Below are the code and all the weights of a small trained network. Each question names an input and a class and asks about switching units off, where a switched-off unit gives its printed mean instead of its output.

import numpy as np


def w(rows, s, z=0):
    codes = np.array(rows[::2]) - 128.0
    scale = np.full(codes.shape[1], s)
    scale[-1] = z or s
    return codes * scale


def norm(h):
    return h / np.sqrt((h * h).mean(-1, keepdims=True) + 1e-5)


def f(y):
    return np.maximum(y, 0)


def log_softmax(a):
    a = a - a.max(-1, keepdims=True)
    return a - np.log(np.exp(a).sum(-1, keepdims=True))


def net(x, mask):
    res = np.array(x, float).reshape(1, 7) / 4 @ E
    u = 0
    for l in range(3):
        y = f(norm(res) @ A[l][:, :-1].T + A[l][:, -1])
        res = res + np.where(mask[u : u + 13], y, B[l][:, -1]) @ B[l][:, :-1]
        u += 13
    return log_softmax(norm(res)[-1] @ U[:, :-1].T + U[:, -1])


A, B = {}, {}
E = w([
[230,130,76,201,62,89,65],'x0',
[115,141,130,139,124,126,116],'x1',
[129,196,48,117,202,135,148],'x2',
[90,116,63,92,49,102,180],'x3',
[100,148,129,150,122,124,106],'x4',
[131,119,125,129,129,137,130],'x5',
[109,97,94,2,120,211,9],'x6',
],0.0096)
A[0] = w([
[65,105,158,123,179,136,141,88],'0.n0',
[142,143,153,195,125,130,196,46],'0.n1',
[148,112,155,115,178,138,59,128],'0.n2',
[88,149,75,118,68,88,192,97],'0.n3',
[145,202,73,155,205,102,175,67],'0.n4',
[168,164,173,142,199,144,109,28],'0.n5',
[186,142,94,162,121,132,91,85],'0.n6',
[139,168,84,90,187,123,97,107],'0.n7',
[136,90,200,141,87,114,99,34],'0.n8',
[132,113,254,136,74,109,155,2],'0.n9',
[74,149,204,103,183,110,193,55],'0.n10',
[196,141,115,181,115,84,105,100],'0.n11',
[162,149,202,170,193,102,124,107],'0.n12',
],0.019,0.0035)
B[0] = w([
[164,186,160,136,150,187,150,211],'0.n0',
[132,164,158,134,149,5,48,239],'0.n1',
[105,116,130,60,47,90,140,224],'0.n2',
[69,105,149,122,34,119,237,228],'0.n3',
[79,69,3,160,199,149,74,241],'0.n4',
[107,87,106,117,72,135,244,202],'0.n5',
[202,144,146,122,100,193,153,218],'0.n6',
[85,117,51,111,135,182,70,211],'0.n7',
[91,90,37,146,144,191,111,230],'0.n8',
[65,73,8,175,203,164,87,249],'0.n9',
[215,203,156,166,178,181,161,255],'0.n10',
[225,182,122,156,141,155,151,248],'0.n11',
[71,104,151,121,41,69,225,247],'0.n12',
],0.021,0.0092)
A[1] = w([
[251,167,170,177,144,144,115,85],'1.n0',
[162,145,121,149,150,133,102,57],'1.n1',
[111,156,220,121,222,148,136,143],'1.n2',
[112,52,170,173,133,167,109,11],'1.n3',
[94,116,134,183,175,125,97,51],'1.n4',
[106,91,189,137,108,106,159,78],'1.n5',
[100,134,164,26,100,103,73,72],'1.n6',
[175,148,128,208,158,119,144,108],'1.n7',
[112,73,78,143,188,125,85,73],'1.n8',
[92,129,162,138,131,50,203,72],'1.n9',
[112,138,158,177,152,78,96,74],'1.n10',
[117,151,164,176,190,7,101,4],'1.n11',
[121,113,149,149,129,94,179,55],'1.n12',
],0.017,0.0027)
B[1] = w([
[192,154,158,153,151,213,162,218],'1.n0',
[127,93,137,140,100,135,161,160],'1.n1',
[219,155,113,166,91,164,105,171],'1.n2',
[105,185,49,118,159,147,147,145],'1.n3',
[158,113,62,87,124,137,83,186],'1.n4',
[82,124,127,151,119,148,138,145],'1.n5',
[108,71,230,137,106,99,58,177],'1.n6',
[153,189,141,64,110,112,68,254],'1.n7',
[97,61,100,168,142,172,67,243],'1.n8',
[139,93,144,84,79,72,134,212],'1.n9',
[166,118,108,85,166,54,112,157],'1.n10',
[189,115,176,75,183,3,49,187],'1.n11',
[108,127,146,74,109,105,109,183],'1.n12',
],0.02,0.0074)
A[2] = w([
[95,108,224,82,74,148,10,31],'2.n0',
[147,146,69,77,172,125,166,92],'2.n1',
[118,117,158,184,163,30,101,45],'2.n2',
[193,74,98,131,96,95,122,167],'2.n3',
[189,222,132,132,117,169,134,111],'2.n4',
[195,199,150,134,144,192,163,97],'2.n5',
[102,129,144,95,81,238,124,14],'2.n6',
[69,126,177,82,39,74,248,40],'2.n7',
[127,159,140,136,190,135,136,112],'2.n8',
[107,123,160,167,134,146,148,4],'2.n9',
[119,176,208,131,211,181,152,132],'2.n10',
[150,109,166,60,140,86,35,175],'2.n11',
[142,91,157,103,133,69,74,68],'2.n12',
],0.016,0.0021)
B[2] = w([
[162,174,151,84,201,51,99,191],'2.n0',
[98,17,240,177,86,111,25,186],'2.n1',
[137,153,165,15,164,143,92,174],'2.n2',
[4,224,215,110,226,208,135,207],'2.n3',
[159,132,214,150,140,191,143,227],'2.n4',
[187,102,188,127,44,133,92,236],'2.n5',
[165,168,123,204,185,11,140,253],'2.n6',
[24,83,171,122,95,107,251,220],'2.n7',
[167,116,111,120,41,120,106,150],'2.n8',
[109,106,140,89,73,159,71,130],'2.n9',
[198,114,122,122,46,156,130,166],'2.n10',
[177,159,101,59,164,53,130,190],'2.n11',
[152,157,127,79,128,97,85,172],'2.n12',
],0.018,0.011)
U = w([
[220,181,190,171,98,208,139,232],'0',
[127,183,141,63,187,36,84,158],'1',
[62,94,6,174,169,194,83,5],'2',
[43,128,156,115,79,112,244,31],'3',
],0.012,0.0015)

Each question gives the input, the list of numbers given to net, and the class t.
The units are the neurons (one row each of A and B). Each row of codes is followed by its name. A weight is (code - 128) times the scale printed after its matrix; where a second scale follows, it is the last column's (A, B and U).
mask holds one flag per neuron, layer by layer. A switched-off neuron (its flag False) gives its mean, the last column of its row in B, instead of its output. The means were averaged over made-up inputs and are rounded, as every weight is.
A unit's drop is (log p(t) with every unit on - log p(t) with that unit switched off) / (log p(t) with every unit on - log p(t) with every unit switched off).
The circuit of an input: a set's keep is (log p(t) with only the set's units on - log p(t) with every unit switched off) / (log p(t) with every unit on - log p(t) with every unit switched off). Starting from the 12 units with the biggest drops (on a tie, the unit counted first), units are removed one at a time, each time the one whose removal leaves the highest keep (on an exact tie, the one counted first), for as long as the keep stays at least 0.8.
units of the circuit, in order: the units of the circuit, biggest drop first
k most important neurons: the k neurons with the biggest drops, biggest first
k most important neurons of layer l: the k neurons of layer l with the biggest drops, biggest first
input [-2,5,-7,7,-8,-7,3], class 2: 2 most important neurons -> (0.n12; 0.n9)
input [-7,6,8,1,-4,4,-3], class 2: units of the circuit, in order -> (0.n4)
input [6,8,-4,1,3,-7,-7], class 1: 2 most important neurons -> (0.n1; 0.n10)
input [-8,8,3,-7,-3,-1,4], class 0: 3 most important neurons -> (0.n10; 0.n0; 0.n3)
input [-7,-1,6,-8,3,6,1], class 3: 2 most important neurons of layer 0 -> (0.n5; 0.n12)
input [-4,6,4,-4,7,6,3], class 0: 2 most important neurons of layer 0 -> (0.n0; 0.n9)
input [-5,-6,5,-2,1,8,2], class 0: 3 most important neurons -> (0.n10; 0.n0; 0.n9)
input [6,3,6,-8,1,-2,-3], class 3: 4 most important neurons of layer 0 -> (0.n12; 0.n5; 0.n9; 0.n10)
input [-6,0,7,5,5,-8,-2], class 2: 2 most important neurons -> (0.n4; 0.n11)
input [6,0,-4,2,-3,4,-7], class 1: 3 most important neurons -> (0.n1; 0.n10; 1.n11)
input [5,7,1,7,2,-5,-2], class 3: 2 most important neurons -> (0.n3; 0.n10)
input [7,-6,-3,-8,-1,-1,-6], class 3: 4 most important neurons -> (0.n12; 0.n5; 0.n10; 0.n0)
input [4,-6,-1,2,-1,-1,5], class 1: 3 most important neurons -> (0.n10; 0.n11; 0.n0)
input [-6,1,4,-3,-2,-7,6], class 0: 4 most important neurons of layer 0 -> (0.n0; 0.n10; 0.n1; 0.n12)
input [-6,-2,5,2,-2,-8,-1], class 0: units of the circuit, in order -> (0.n10)
input [6,-8,-2,1,-7,-4,-7], class 1: 4 most important neurons -> (0.n1; 0.n10; 1.n11; 0.n0)
input [-2,-3,7,-1,-6,7,-6], class 2: 2 most important neurons of layer 0 -> (0.n4; 0.n5)
input [-4,-1,-7,7,5,-5,-6], class 2: 2 most important neurons of layer 0 -> (0.n9; 0.n12)
input [7,-3,-8,-6,-1,-4,-4], class 2: 4 most important neurons -> (0.n9; 0.n8; 0.n10; 0.n0)
input [-5,5,3,1,8,5,-8], class 1: units of the circuit, in order -> (0.n1)
input [5,2,-8,-1,6,0,-8], class 1: 2 most important neurons of layer 0 -> (0.n1; 0.n4)
input [-6,-2,3,5,4,-6,-3], class 0: 2 most important neurons of layer 0 -> (0.n10; 0.n12)
